Here is a tiny trained network, its code and every weight. The questions are about switching its units off for an input and a class, where a switched-off unit gives its printed mean instead of its output.

import numpy as np


def w(rows, s, z=0):
    codes = np.array(rows[::2]) - 128.0
    scale = np.full(codes.shape[1], s)
    scale[-1] = z or s
    return codes * scale


def f(y):
    return y / 2 * (1 + np.tanh(0.7978845608 * (y + 0.044715 * y**3)))


def log_softmax(a):
    a = a - a.max(-1, keepdims=True)
    return a - np.log(np.exp(a).sum(-1, keepdims=True))


def net(x, mask):
    res = np.array(x, float).reshape(1, 5) / 4 @ E
    y = f(res @ A[0][:, :-1].T + A[0][:, -1])
    res = res + np.where(mask, y, B[0][:, -1]) @ B[0][:, :-1]
    return log_softmax(res[-1] @ U[:, :-1].T + U[:, -1])


A, B = {}, {}
E = w([
[153,39,236,169,124,164,110,82],'x0',
[128,129,125,130,126,128,129,123],'x1',
[37,141,144,107,107,228,135,147],'x2',
[114,159,140,60,189,130,9,68],'x3',
[128,129,128,128,127,127,127,128],'x4',
],0.012)
A[0] = w([
[111,174,109,90,157,114,94,122,118],'n0',
[114,190,66,103,134,104,140,158,253],'n1',
[143,124,118,129,115,102,145,140,185],'n2',
[133,137,124,109,147,115,113,116,125],'n3',
[167,117,118,133,135,84,123,123,205],'n4',
[133,112,161,114,141,143,91,85,111],'n5',
[143,58,181,150,122,152,117,97,200],'n6',
[42,139,140,116,115,215,136,143,194],'n7',
[133,113,160,127,147,149,87,94,109],'n8',
[192,119,122,140,143,51,125,112,254],'n9',
[145,94,135,164,102,130,157,138,171],'n10',
[55,141,141,116,112,200,138,132,183],'n11',
[132,131,104,137,102,113,166,170,177],'n12',
[114,123,134,137,118,151,148,150,141],'n13',
[148,88,164,151,123,144,132,110,171],'n14',
[112,157,138,70,201,127,9,80,192],'n15',
[95,138,134,122,131,161,112,122,124],'n16',
],0.014,0.0086)
B[0] = w([
[133,150,181,79,75,101,124,109,180],'n0',
[89,249,89,123,113,96,170,144,241],'n1',
[123,136,127,154,150,103,156,132,167],'n2',
[145,143,122,101,118,125,110,100,146],'n3',
[143,141,137,154,152,65,133,104,188],'n4',
[126,116,94,137,166,143,94,106,165],'n5',
[163,72,155,151,146,159,110,125,212],'n6',
[89,118,122,104,97,194,135,166,219],'n7',
[121,112,83,137,169,153,89,109,163],'n8',
[169,139,137,157,166,50,131,100,232],'n9',
[149,115,161,138,116,130,173,143,184],'n10',
[86,113,125,96,100,192,126,159,204],'n11',
[103,140,107,163,168,128,168,146,189],'n12',
[142,120,120,121,125,153,149,152,153],'n13',
[168,79,163,140,123,139,127,129,182],'n14',
[129,137,105,66,118,118,61,62,252],'n15',
[95,119,129,109,116,145,111,127,151],'n16',
],0.013,0.019)
U = w([
[112,209,70,254,204,49,219,168,252],'0',
[230,26,250,220,153,83,201,133,167],'1',
[171,230,104,69,107,28,104,60,22],'2',
[228,64,104,151,224,111,29,56,118],'3',
[40,189,42,151,105,203,228,254,166],'4',
[161,11,224,145,41,248,184,218,178],'5',
[41,202,113,25,6,159,93,124,61],'6',
[64,15,79,103,164,243,34,96,51],'7',
],0.0049,0.0021)

Each question gives the input, the list of numbers given to net, and the class t.
The units are the neurons (one row each of A and B). Each row of codes is followed by its name. A weight is (code - 128) times the scale printed after its matrix; where a second scale follows, it is the last column's (A, B and U).
mask holds one flag per neuron, in row order. A switched-off neuron (its flag False) gives its mean, the last column of its row in B, instead of its output. The means were averaged over made-up inputs and are rounded, as every weight is.
A unit's drop is (log p(t) with every unit on - log p(t) with that unit switched off) / (log p(t) with every unit on - log p(t) with every unit switched off).
The circuit of an input: a set's keep is (log p(t) with only the set's units on - log p(t) with every unit switched off) / (log p(t) with every unit on - log p(t) with every unit switched off). Starting from the 12 units with the biggest drops (on a tie, the unit counted first), units are removed one at a time, each time the one whose removal leaves the highest keep (on an exact tie, the one counted first), for as long as the keep stays at least 0.8.
circuit, biggest first: the units of the circuit, biggest drop first
top k neurons: the k neurons with the biggest drops, biggest first
drop when u is switched off: that unit's drop, to one decimal
input [1,8,-1,3,3], class 3: circuit, biggest first : (n1)
input [-8,-8,0,-4,-6], class 0: top 2 neurons : (n7; n11)
input [1,-1,2,7,6], class 7: top 3 neurons : (n1; n8; n5)
input [-1,-1,6,0,1], class 4: top 3 neurons : (n15; n0; n7)
input [4,-8,0,-8,6], class 1: top 2 neurons : (n7; n11)
input [-4,-7,1,-3,1], class 4: top 2 neurons : (n9; n4)
input [1,7,0,7,-8], class 3: top 2 neurons : (n1; n7)
input [-1,-4,0,0,-8], class 0: top 4 neurons : (n15; n7; n11; n0)
input [2,-6,-5,-2,-6], class 1: drop when n1 is switched off : 0.2
input [6,2,-7,-1,8], class 1: drop when n15 is switched off : 0.2
input [1,8,2,-4,8], class 5: drop when n1 is switched off : 0.7
input [2,0,6,-6,5], class 5: drop when n1 is switched off : 0.3
